Here is a tiny trained network, its code and every weight. The questions are about switching its units off for an input and a target symbol, where a switched-off unit gives its printed mean instead of its output.

import numpy as np


def w(rows, s, z=0):
    codes = np.array(rows[::2]) - 128.0
    scale = np.full(codes.shape[1], s)
    scale[-1] = z or s
    return codes * scale


def norm(h):
    return h / np.sqrt((h * h).mean(-1, keepdims=True) + 1e-5)


def f(y):
    return np.maximum(y, 0)


def softmax(a):
    e = np.exp(a - a.max(-1, keepdims=True))
    return e / e.sum(-1, keepdims=True)


def log_softmax(a):
    a = a - a.max(-1, keepdims=True)
    return a - np.log(np.exp(a).sum(-1, keepdims=True))


def net(x, mask):
    ids = ['αβγεζηθμξπστφω'.index(c) for c in x.split()]
    T = len(ids)
    res = E[ids] + P[:T]
    u = 0
    for l in range(2):
        q, k, v = (norm(res) @ M[l].T for M in (Q, K, V))
        z = softmax(np.where(np.tri(T) > 0, q @ k.T / 4**0.5, -1e9)) @ v
        res = res + np.where(mask[u], z, O[l][:, -1]) @ O[l][:, :-1]
        u += 1
        y = f(norm(res) @ A[l][:, :-1].T + A[l][:, -1])
        res = res + np.where(mask[u : u + 4], y, B[l][:, -1]) @ B[l][:, :-1]
        u += 4
    return log_softmax(norm(res)[-1] @ U[:, :-1].T + U[:, -1])


Q, K, V, O, A, B = {}, {}, {}, {}, {}, {}
E = w([
[142,105,140,160,161,119,131,146],'α',
[145,92,151,177,175,120,126,146],'β',
[73,134,156,96,164,167,88,126],'γ',
[128,136,145,139,127,148,163,161],'ε',
[110,159,149,103,137,171,152,155],'ζ',
[154,119,154,156,171,124,136,166],'η',
[86,105,119,70,139,206,104,129],'θ',
[148,125,106,204,155,157,209,119],'μ',
[107,174,192,141,223,87,124,66],'ξ',
[91,116,122,119,134,53,93,202],'π',
[152,144,67,133,113,112,154,186],'σ',
[53,177,108,92,189,82,133,180],'τ',
[104,206,59,130,155,148,178,174],'φ',
[168,123,249,155,110,168,92,134],'ω',
],0.015)
P = w([
[129,140,123,96,119,118,114,95],'0',
[80,151,99,254,80,167,113,126],'1',
[153,89,168,118,152,119,178,109],'2',
[194,152,134,86,228,83,133,147],'3',
[86,143,109,200,93,166,110,145],'4',
[143,81,159,118,151,127,182,121],'5',
[179,141,124,93,200,111,119,164],'6',
[98,120,121,185,110,163,96,157],'7',
[131,78,152,119,150,135,176,137],'8',
[169,129,121,110,177,126,105,177],'9',
[109,123,117,179,102,171,111,155],'10',
[148,83,157,122,151,130,182,119],'11',
],0.03)
Q[0] = w([
[175,252,127,182,75,107,31,91],'0.h1',
[191,157,63,159,147,147,2,84],'0.h1',
[68,34,163,100,68,122,185,35],'0.h1',
[239,183,29,161,172,160,73,87],'0.h1',
],0.0098)
K[0] = w([
[159,171,158,161,175,164,97,136],'0.h1',
[116,118,133,157,163,163,108,204],'0.h1',
[166,177,148,132,84,89,98,45],'0.h1',
[123,110,102,135,142,146,146,250],'0.h1',
],0.015)
V[0] = w([
[124,127,103,92,72,183,28,99],'0.h1',
[181,131,114,125,21,71,110,101],'0.h1',
[2,112,234,203,192,77,107,34],'0.h1',
[184,240,215,145,144,147,88,195],'0.h1',
],0.0077)
O[0] = w([
[163,176,174,85,65,218,218,92,193],'0.h1',
[238,134,254,116,75,114,180,232,3],'0.h1',
[12,72,59,67,30,100,164,203,216],'0.h1',
[54,145,228,180,172,74,130,94,119],'0.h1',
],0.008,0.0038)
A[0] = w([
[115,97,208,144,149,145,212,118,162],'0.n1',
[147,38,167,50,162,140,38,75,137],'0.n2',
[141,2,131,200,186,122,205,189,105],'0.n3',
[67,16,40,106,151,133,232,114,1],'0.n4',
],0.0081,0.0062)
B[0] = w([
[62,122,110,188,176,120,49,128,253],'0.n1',
[204,210,160,145,122,109,236,175,219],'0.n2',
[57,219,138,2,92,212,141,108,251],'0.n3',
[154,80,250,232,130,17,103,184,201],'0.n4',
],0.0083,0.0055)
Q[1] = w([
[73,50,225,132,108,162,250,101],'1.h1',
[138,119,134,224,99,102,158,108],'1.h1',
[116,57,136,62,90,160,144,66],'1.h1',
[113,68,247,203,193,163,193,145],'1.h1',
],0.013)
K[1] = w([
[127,217,159,8,34,86,223,77],'1.h1',
[153,204,126,161,86,119,150,198],'1.h1',
[216,105,143,26,121,112,243,127],'1.h1',
[151,199,156,82,30,111,97,49],'1.h1',
],0.011)
V[1] = w([
[98,112,147,94,193,98,95,153],'1.h1',
[141,200,76,89,190,119,197,185],'1.h1',
[86,47,119,164,216,152,250,66],'1.h1',
[97,196,136,158,64,103,91,74],'1.h1',
],0.011)
O[1] = w([
[143,151,181,87,161,16,147,120,67],'1.h1',
[117,141,58,163,247,34,54,146,116],'1.h1',
[57,137,187,158,200,170,237,89,124],'1.h1',
[109,123,168,185,19,116,79,108,254],'1.h1',
],0.011,0.0045)
A[1] = w([
[100,59,98,167,170,183,132,83,45],'1.n1',
[86,78,114,252,65,140,77,104,11],'1.n2',
[94,71,141,98,125,93,183,118,2],'1.n3',
[125,51,121,228,60,103,111,118,64],'1.n4',
],0.02,0.01)
B[1] = w([
[123,4,162,120,154,131,142,127,195],'1.n1',
[56,203,36,138,107,209,28,129,252],'1.n2',
[233,187,84,120,153,210,122,90,147],'1.n3',
[101,153,78,180,96,64,234,173,202],'1.n4',
],0.021,0.014)
U = w([
[120,98,108,91,102,129,120,221,15],'α',
[146,144,77,74,137,204,160,117,23],'β',
[94,148,79,219,108,145,137,157,173],'γ',
[138,121,189,182,64,154,94,127,166],'ε',
[75,136,123,159,127,173,51,92,71],'ζ',
[84,155,141,144,141,123,180,5,215],'η',
[111,54,135,154,129,151,153,123,253],'θ',
[101,126,39,70,183,73,157,119,111],'μ',
[131,114,105,157,95,102,204,153,169],'ξ',
[154,101,91,120,98,110,86,129,166],'π',
[204,121,115,234,136,152,80,143,104],'σ',
[97,131,176,164,114,87,106,150,188],'τ',
[121,117,71,176,214,151,56,60,56],'φ',
[52,118,156,68,61,120,153,102,124],'ω',
],0.014,0.0046)

Each question gives the input, a string of symbols that net reads in full, and the target symbol t.
The units are the heads (4 rows each of Q, K, V and O) and the neurons (one row each of A and B). Each row of codes is followed by its name. A weight is (code - 128) times the scale printed after its matrix; where a second scale follows, it is the last column's (O, A, B and U).
mask holds one flag per unit, layer by layer, with each layer's heads first. A switched-off unit (its flag False) gives its mean, the last column of its rows in O or B, instead of its output. The means were averaged over made-up inputs and are rounded, as every weight is.
A unit's drop is (log p(t) with every unit on - log p(t) with that unit switched off) / (log p(t) with every unit on - log p(t) with every unit switched off).
unit that matters most: the unit with the biggest drop
k most important neurons: the k neurons with the biggest drops, biggest first
k most important neurons of layer l: the k neurons of layer l with the biggest drops, biggest first
input ε γ ε θ σ θ γ, target σ: 4 most important neurons	[0.n2 1.n2 1.n4 0.n3]
input φ θ θ α α φ, target φ: unit that matters most	1.h1
input γ α μ α γ β γ, target ω: 3 most important neurons	[0.n2 1.n2 1.n4]
input β η π θ, target α: 3 most important neurons	[0.n2 1.n2 1.n4]
input θ α θ θ, target β: 3 most important neurons	[0.n2 1.n4 1.n2]
input ω σ ω θ ζ θ ω θ θ, target ω: 2 most important neurons	[0.n3 1.n2]
input β θ α ω, target ε: 3 most important neurons	[1.n4 1.n2 1.n1]
input θ φ γ θ θ ω θ α θ σ, target σ: 2 most important neurons	[1.n2 1.n4]
input θ β η, target θ: 3 most important neurons	[1.n2 1.n1 0.n1]
input α μ γ φ σ γ θ γ θ η, target β: 2 most important neurons	[1.n4 0.n3]
input γ φ α β φ θ γ, target φ: 2 most important neurons of layer 0	[0.n3 0.n2]
input η γ θ, target η: 2 most important neurons	[0.n3 1.n2]
input θ σ η θ, target σ: 2 most important neurons of layer 1	[1.n2 1.n4]
input ε α η ζ σ θ σ, target σ: most important neuron	[1.n2]
input φ γ σ π π σ, target φ: 2 most important neurons	[1.n4 0.n1]
input ξ γ θ θ ε θ, target ξ: 2 most important neurons of layer 1	[1.n2 1.n3]
input α θ α γ φ θ γ, target φ: 2 most important neurons	[1.n4 0.n2]
input β ω θ θ θ γ ε, target β: 3 most important neurons of layer 0	[0.n4 0.n2 0.n1]
input τ τ θ β θ γ μ β π, target τ: 2 most important neurons of layer 0	[0.n4 0.n1]
input η θ ω, target η: unit that matters most	0.h1
input π η θ γ θ θ η, target β: 2 most important neurons of layer 0	[0.n4 0.n3]
input θ θ θ β τ ζ, target θ: 2 most important neurons of layer 1	[1.n2 1.n1]
input τ θ θ θ τ θ θ α θ, target τ: 2 most important neurons of layer 0	[0.n4 0.n1]
input η θ θ γ α θ θ θ ε τ, target μ: 2 most important neurons of layer 1	[1.n2 1.n1]
input β θ γ, target β: 2 most important neurons of layer 1	[1.n3 1.n4]
input τ θ θ β η ξ θ θ σ, target τ: 2 most important neurons of layer 0	[0.n4 0.n1]
